Below are the code and all the weights of a small trained network. Each question names an input and a class and asks about switching units off, where a switched-off unit gives its printed mean instead of its output.

import numpy as np


def w(rows, s, z=0):
    codes = np.array(rows[::2]) - 128.0
    scale = np.full(codes.shape[1], s)
    scale[-1] = z or s
    return codes * scale


def f(y):
    return y / 2 * (1 + np.tanh(0.7978845608 * (y + 0.044715 * y**3)))


def log_softmax(a):
    a = a - a.max(-1, keepdims=True)
    return a - np.log(np.exp(a).sum(-1, keepdims=True))


def net(x, mask):
    res = np.array(x, float).reshape(1, 3) / 4 @ E
    y = f(res @ A[0][:, :-1].T + A[0][:, -1])
    res = res + np.where(mask, y, B[0][:, -1]) @ B[0][:, :-1]
    return log_softmax(res[-1] @ U[:, :-1].T + U[:, -1])


A, B = {}, {}
E = w([
[45,32,173,94,108,176,206,70],'x0',
[146,44,106,175,196,165,198,215],'x1',
[64,74,186,200,11,25,120,158],'x2',
],0.011)
A[0] = w([
[43,119,159,144,136,196,170,87,100],'n1',
[194,101,69,142,139,112,82,205,109],'n2',
[152,174,135,118,98,78,157,45,101],'n3',
[49,108,95,91,128,139,182,102,113],'n4',
[128,146,173,42,72,134,70,54,155],'n5',
[113,111,166,100,107,155,144,135,252],'n6',
[106,88,128,113,43,113,142,184,75],'n7',
[161,128,108,129,112,196,100,97,251],'n8',
[105,95,165,146,142,152,198,102,120],'n9',
[158,50,155,139,158,165,193,253,134],'n10',
[199,137,161,94,151,208,100,145,118],'n11',
[136,62,135,105,134,114,162,52,148],'n12',
[104,86,183,184,43,81,106,118,150],'n13',
[96,113,161,194,123,96,85,146,88],'n14',
[117,145,120,46,181,165,131,91,91],'n15',
[206,178,98,161,127,57,124,147,154],'n16',
[176,153,99,95,214,103,186,63,79],'n17',
],0.012)
B[0] = w([
[151,165,111,124,165,64,117,77,193],'n1',
[153,190,152,136,160,60,69,79,186],'n2',
[167,161,89,43,97,121,122,125,173],'n3',
[95,204,188,167,133,37,97,102,183],'n4',
[237,152,86,67,90,127,92,218,227],'n5',
[141,148,168,232,171,165,124,173,221],'n6',
[113,82,57,126,127,94,125,90,172],'n7',
[111,66,118,205,140,181,128,215,221],'n8',
[142,200,175,130,158,80,75,94,188],'n9',
[247,135,48,40,55,165,106,180,235],'n10',
[105,133,91,166,175,91,181,106,188],'n11',
[127,167,172,180,136,98,63,107,189],'n12',
[118,89,60,161,148,88,151,173,251],'n13',
[69,103,88,133,124,73,179,110,171],'n14',
[84,99,66,127,167,40,190,150,188],'n15',
[99,165,205,201,171,115,101,83,216],'n16',
[122,124,65,118,120,41,169,130,185],'n17',
],0.011,0.016)
U = w([
[253,141,89,22,113,114,96,162,149],'0',
[142,197,179,158,188,67,78,46,117],'1',
[82,56,59,144,163,64,249,131,107],'2',
[153,58,179,233,156,197,137,222,254],'3',
[137,127,118,58,98,147,159,77,95],'4',
[136,112,125,116,97,189,169,68,89],'5',
[141,75,216,40,143,134,160,156,84],'6',
],0.011,0.0087)

Each question gives the input, the list of numbers given to net, and the class t.
The units are the neurons (one row each of A and B). Each row of codes is followed by its name. A weight is (code - 128) times the scale printed after its matrix; where a second scale follows, it is the last column's (A, B and U).
mask holds one flag per neuron, in row order. A switched-off neuron (its flag False) gives its mean, the last column of its row in B, instead of its output. The means were averaged over made-up inputs and are rounded, as every weight is.
A unit's drop is (log p(t) with every unit on - log p(t) with that unit switched off) / (log p(t) with every unit on - log p(t) with every unit switched off).
The circuit of an input: a set's keep is (log p(t) with only the set's units on - log p(t) with every unit switched off) / (log p(t) with every unit on - log p(t) with every unit switched off). Starting from the 12 units with the biggest drops (on a tie, the unit counted first), units are removed one at a time, each time the one whose removal leaves the highest keep (on an exact tie, the one counted first), for as long as the keep stays at least 0.8.
units of the circuit, in order: the units of the circuit, biggest drop first
k most important neurons: the k neurons with the biggest drops, biggest first
drop of u: that unit's drop, to one decimal
input [3,-6,-7], class 2: units of the circuit, in order : n15
input [-8,-4,-7], class 1: 3 most important neurons : n16, n2, n13
input [3,-4,5], class 2: 4 most important neurons : n10, n13, n14, n7
input [2,3,1], class 3: 4 most important neurons : n5, n3, n6, n2
input [-1,-4,1], class 0: 2 most important neurons : n5, n3
input [1,3,-1], class 3: 2 most important neurons : n5, n3
input [1,-3,-2], class 3: 2 most important neurons : n10, n8
input [5,-5,5], class 0: 3 most important neurons : n5, n16, n3
input [-1,-8,8], class 0: 3 most important neurons : n5, n3, n15
input [-4,6,7], class 2: 4 most important neurons : n14, n5, n13, n7
input [-2,-4,-6], class 2: 2 most important neurons : n10, n15
input [-6,-5,-4], class 1: 3 most important neurons : n16, n10, n11
input [-5,-6,8], class 2: 2 most important neurons : n13, n14
input [3,8,2], class 0: units of the circuit, in order : n10
input [5,8,-5], class 0: drop of n10 : 4.3
input [-2,-1,3], class 3: drop of n15 : 0.4
input [2,-2,-1], class 3: drop of n10 : 0.4
